Below is a small trained network, with its code and all its weights. Each question gives an input and a target symbol and asks what happens when units are switched off, that is, made to give their printed mean instead of their output.

import numpy as np


def w(rows, s, z=0):
    codes = np.array(rows[::2]) - 128.0
    scale = np.full(codes.shape[1], s)
    scale[-1] = z or s
    return codes * scale


def f(y):
    return np.maximum(y, 0)


def softmax(a):
    e = np.exp(a - a.max(-1, keepdims=True))
    return e / e.sum(-1, keepdims=True)


def log_softmax(a):
    a = a - a.max(-1, keepdims=True)
    return a - np.log(np.exp(a).sum(-1, keepdims=True))


def net(x, mask):
    ids = ['αβγεζηθλμξπτφψω'.index(c) for c in x.split()]
    T = len(ids)
    res = E[ids] + P[:T]
    r = res
    for j in range(2):
        rows = slice(3 * j, 3 * j + 3)
        q, k, v = (r @ M[0][rows].T for M in (Q, K, V))
        z = softmax(np.where(np.tri(T) > 0, q @ k.T / 3**0.5, -1e9)) @ v
        o = O[0][rows]
        res = res + np.where(mask[j], z, o[:, -1]) @ o[:, :-1]
    y = f(res @ A[0][:, :-1].T + A[0][:, -1])
    res = res + np.where(mask[2:26], y, B[0][:, -1]) @ B[0][:, :-1]
    return log_softmax(res[-1] @ U[:, :-1].T + U[:, -1])


Q, K, V, O, A, B = {}, {}, {}, {}, {}, {}
E = w([
[193,90,70,146,81,106,125,206,205,52,147,157],'α',
[38,4,143,114,97,159,161,160,114,113,88,108],'β',
[40,63,129,138,154,134,133,117,176,43,167,164],'γ',
[225,123,87,92,60,78,97,155,164,103,109,114],'ε',
[96,55,151,75,98,134,138,81,114,69,117,122],'ζ',
[184,98,139,51,44,102,117,128,99,116,68,77],'η',
[93,119,189,120,91,94,120,161,145,135,74,50],'θ',
[153,158,164,91,36,123,192,194,113,89,139,89],'λ',
[83,145,105,154,77,175,179,170,133,198,141,159],'μ',
[137,142,80,112,86,141,139,76,137,127,170,187],'ξ',
[132,130,156,177,49,124,119,104,154,207,75,126],'π',
[108,197,135,171,120,82,80,101,201,180,117,126],'τ',
[73,167,123,107,137,103,82,44,132,193,113,95],'φ',
[105,255,137,115,98,124,177,152,142,133,196,124],'ψ',
[70,207,179,69,93,145,177,99,78,148,152,79],'ω',
],0.013)
P = w([
[124,116,46,153,193,104,108,169,89,79,69,161],'0',
[106,96,94,91,111,116,155,122,212,119,123,154],'1',
[95,114,43,129,106,169,116,143,188,116,118,84],'2',
[136,80,187,83,109,119,105,130,180,178,207,165],'3',
[153,77,194,117,117,164,4,152,131,157,234,130],'4',
[162,96,198,118,197,38,202,115,115,189,157,204],'5',
[201,109,162,164,225,57,162,143,39,163,148,182],'6',
[122,176,149,124,113,74,245,65,166,147,80,172],'7',
[120,202,79,174,140,118,196,88,116,109,46,133],'8',
[118,206,196,103,10,144,158,48,204,160,135,158],'9',
[105,140,107,127,78,193,98,100,165,92,116,115],'10',
],0.014)
Q[0] = w([
[87,173,65,140,69,186,138,95,178,72,68,77],'h0',
[164,136,104,233,186,234,9,169,4,77,144,74],'h0',
[105,105,187,58,37,189,37,138,201,161,212,124],'h0',
[153,94,225,51,131,101,99,152,153,194,198,192],'h1',
[161,110,119,202,162,179,46,153,16,119,189,86],'h1',
[161,112,127,154,213,49,190,151,58,146,110,164],'h1',
],0.013)
K[0] = w([
[112,153,48,187,170,67,185,138,69,48,5,149],'h0',
[114,17,64,122,130,131,73,213,181,55,128,98],'h0',
[77,191,91,111,41,191,146,77,205,104,81,88],'h0',
[107,182,165,89,73,177,108,59,206,178,191,86],'h1',
[127,28,90,76,109,202,68,226,188,83,120,116],'h1',
[173,69,186,121,178,91,97,157,92,195,239,141],'h1',
],0.013)
V[0] = w([
[179,177,170,49,113,94,165,154,88,23,152,66],'h0',
[1,117,144,138,152,180,179,149,88,107,197,149],'h0',
[169,199,74,192,98,137,161,208,180,124,179,213],'h0',
[119,204,32,19,191,124,91,60,108,160,200,131],'h1',
[170,75,63,83,55,212,170,92,26,162,97,199],'h1',
[172,85,136,162,147,99,113,25,134,18,174,204],'h1',
],0.0098)
O[0] = w([
[99,109,109,87,125,66,84,166,125,142,186,109,211],'h0',
[97,133,93,182,47,125,120,152,99,99,97,168,159],'h0',
[150,105,139,205,161,100,160,114,69,118,155,85,253],'h0',
[134,143,86,84,121,120,132,1,100,139,155,155,147],'h1',
[156,124,149,121,148,135,150,165,78,198,143,218,92],'h1',
[154,102,164,133,104,177,56,110,119,126,188,121,56],'h1',
],0.016,0.0032)
A[0] = w([
[76,197,165,167,164,119,55,103,122,191,91,120,175],'n0',
[177,145,190,108,187,254,122,175,160,132,104,187,110],'n1',
[117,124,114,103,137,102,118,165,49,143,122,169,70],'n2',
[96,168,139,97,105,93,117,121,205,116,56,168,48],'n3',
[104,132,140,31,144,186,76,190,176,153,123,143,50],'n4',
[146,100,124,198,134,130,196,128,108,92,159,31,20],'n5',
[107,220,153,124,96,146,165,148,120,103,185,115,157],'n6',
[85,151,93,84,106,107,88,125,114,124,145,191,45],'n7',
[210,184,77,116,178,131,98,166,98,81,110,122,121],'n8',
[210,79,204,107,194,115,100,120,148,119,185,51,1],'n9',
[83,125,118,145,207,127,132,134,168,66,152,172,176],'n10',
[149,42,127,143,97,115,145,55,77,165,201,130,107],'n11',
[213,105,57,111,74,132,164,155,154,114,175,137,123],'n12',
[116,163,120,89,135,145,60,59,97,129,198,115,55],'n13',
[87,141,81,73,98,97,61,174,104,158,159,116,124],'n14',
[90,136,164,186,73,114,107,170,92,110,70,119,95],'n15',
[149,115,118,34,195,141,114,130,145,185,143,82,37],'n16',
[105,141,34,149,123,128,142,129,136,133,146,148,112],'n17',
[87,164,111,97,88,47,94,128,86,70,77,199,48],'n18',
[130,93,200,81,199,160,180,148,157,156,109,142,95],'n19',
[133,185,161,86,101,226,126,89,168,116,51,221,106],'n20',
[163,146,117,164,129,198,116,63,92,86,91,95,72],'n21',
[139,120,122,167,94,187,82,87,99,154,166,192,122],'n22',
[199,137,133,170,82,66,110,125,165,195,148,117,108],'n23',
],0.0074,0.0079)
B[0] = w([
[156,47,127,76,86,150,160,147,100,60,138,146,175],'n0',
[163,140,106,127,42,49,70,94,84,196,117,51,207],'n1',
[109,117,124,139,134,129,127,102,206,108,141,113,183],'n2',
[99,175,108,109,156,209,138,176,44,101,118,108,213],'n3',
[144,193,181,183,203,91,60,78,93,59,56,228,190],'n4',
[128,104,169,138,150,140,21,99,140,169,79,219,254],'n5',
[138,42,92,125,146,131,81,96,141,114,61,135,209],'n6',
[155,133,195,164,74,176,144,111,150,180,99,81,199],'n7',
[77,144,164,116,77,147,147,72,145,158,147,107,154],'n8',
[40,152,52,167,128,207,138,130,142,161,140,158,213],'n9',
[180,145,140,84,73,122,148,135,98,171,92,79,199],'n10',
[111,255,122,114,149,123,106,184,105,98,102,105,246],'n11',
[68,132,165,120,152,142,128,65,88,135,117,126,188],'n12',
[119,101,95,179,134,113,160,177,114,128,76,163,191],'n13',
[160,81,204,132,163,131,181,115,160,150,128,166,254],'n14',
[137,133,47,111,124,121,154,100,161,110,203,176,217],'n15',
[138,183,87,185,69,84,201,147,164,51,185,171,172],'n16',
[126,125,204,91,94,102,101,122,113,141,100,110,198],'n17',
[89,145,134,135,86,210,107,141,192,205,164,90,231],'n18',
[203,204,54,151,84,147,89,125,159,124,152,92,199],'n19',
[151,8,34,132,213,102,74,169,101,119,152,112,236],'n20',
[105,112,181,110,138,75,179,170,221,138,211,161,213],'n21',
[170,123,191,70,112,136,171,160,110,68,146,66,206],'n22',
[88,113,111,101,173,156,137,133,94,104,129,117,188],'n23',
],0.0066,0.0081)
U = w([
[65,112,137,151,212,188,78,146,108,135,126,110,123],'α',
[78,111,26,109,106,121,81,200,94,111,100,151,5],'β',
[106,79,101,123,56,141,121,136,147,20,184,100,120],'γ',
[71,172,27,121,147,138,159,147,149,122,198,83,32],'ε',
[138,58,190,65,150,124,38,132,100,114,77,158,131],'ζ',
[132,176,110,76,141,79,94,132,189,129,145,196,53],'η',
[68,177,135,66,179,152,129,198,156,44,27,95,119],'θ',
[58,46,136,78,190,26,162,217,150,148,178,92,187],'λ',
[93,80,118,171,145,138,218,133,99,96,72,190,105],'μ',
[133,152,180,63,174,170,186,143,41,87,157,87,209],'ξ',
[193,99,102,123,124,115,124,142,141,163,93,21,135],'π',
[110,92,185,132,200,128,161,45,232,83,108,79,126],'τ',
[114,62,30,23,215,141,128,82,126,94,118,126,158],'φ',
[21,138,78,133,119,4,66,66,55,85,106,78,152],'ψ',
[32,135,141,49,61,167,137,120,143,192,121,130,202],'ω',
],0.0031,0.002)

Each question gives the input, a string of symbols that net reads in full, and the target symbol t.
The units are the heads (3 rows each of Q, K, V and O) and the neurons (one row each of A and B). Each row of codes is followed by its name. A weight is (code - 128) times the scale printed after its matrix; where a second scale follows, it is the last column's (O, A, B and U).
mask holds one flag per unit, heads first, then neurons. A switched-off unit (its flag False) gives its mean, the last column of its rows in O or B, instead of its output. The means were averaged over made-up inputs and are rounded, as every weight is.
A unit's drop is (log p(t) with every unit on - log p(t) with that unit switched off) / (log p(t) with every unit on - log p(t) with every unit switched off).
The circuit of an input: a set's keep is (log p(t) with only the set's units on - log p(t) with every unit switched off) / (log p(t) with every unit on - log p(t) with every unit switched off). Starting from the 12 units with the biggest drops (on a tie, the unit counted first), units are removed one at a time, each time the one whose removal leaves the highest keep (on an exact tie, the one counted first), for as long as the keep stays at least 0.8.
circuit, biggest first: the units of the circuit, biggest drop first
most important unit: the unit with the biggest drop
top k neurons: the k neurons with the biggest drops, biggest first
heads that matter: for each layer, one digit per head in row order, 1 if its drop is at least 0.15 and else 0, layers parted by /
drop of u: that unit's drop, to one decimal
input η γ ω ξ α ζ, target ξ: circuit, biggest first : h1; n22; n11
input π α θ ε γ η α β ω λ β, target ω: most important unit : h0
input ξ λ λ ε ζ, target λ: circuit, biggest first : h0; h1
input α ζ ω μ ξ η η ω γ, target η: circuit, biggest first : h0; h1; n4; n16
input λ φ β ψ θ γ π ξ μ, target π: heads that matter : 11
input λ η α θ η μ β ω, target ω: circuit, biggest first : h0; n18; h1
input η ψ μ ω α ξ θ, target α: top 2 neurons : n9; n5
input φ λ η, target φ: circuit, biggest first : h0; n20; h1
input λ π τ λ π λ τ τ ξ, target τ: heads that matter : 11
input ψ ψ ψ λ ζ θ λ γ ε ψ ω, target ε: circuit, biggest first : h0; n9; n16
input ζ λ ζ ε τ γ π, target τ: circuit, biggest first : h1; h0
input ξ ψ α π λ λ η α η α, target η: circuit, biggest first : h0; n4; n16
input φ ζ α λ θ π, target π: circuit, biggest first : h0; n1; h1; n19
input τ ξ γ α ε τ λ μ, target τ: top neuron : n21
input λ ζ τ λ τ η β λ γ, target β: circuit, biggest first : h0; h1; n20; n1
input π η ε γ μ, target ε: heads that matter : 10
input ψ λ λ γ ξ λ ζ η μ α, target μ: circuit, biggest first : h0; h1
input α λ ω β θ α β, target θ: circuit, biggest first : h1; h0
input μ β ξ α ω, target ξ: circuit, biggest first : h1; n22; h0
input λ π ε ω λ γ, target ω: circuit, biggest first : h0; n18; h1; n7
input θ π γ π α α γ ψ η π ψ, target η: top 3 neurons : n4; n16; n19
input φ μ ψ φ λ λ α γ ω, target α: top neuron : n9
input ψ γ λ τ ψ λ ξ θ λ, target ξ: drop of n11 : 0.1
input ω α ζ μ λ ψ η, target λ: drop of h0 : 0.7
input π ε θ ξ ψ, target θ: drop of h1 : 0.9
input β ψ γ γ λ ω λ ψ α β λ, target α: drop of n9 : 0.3
input γ ξ λ η λ τ θ ζ γ ε, target ζ: top neuron : n4
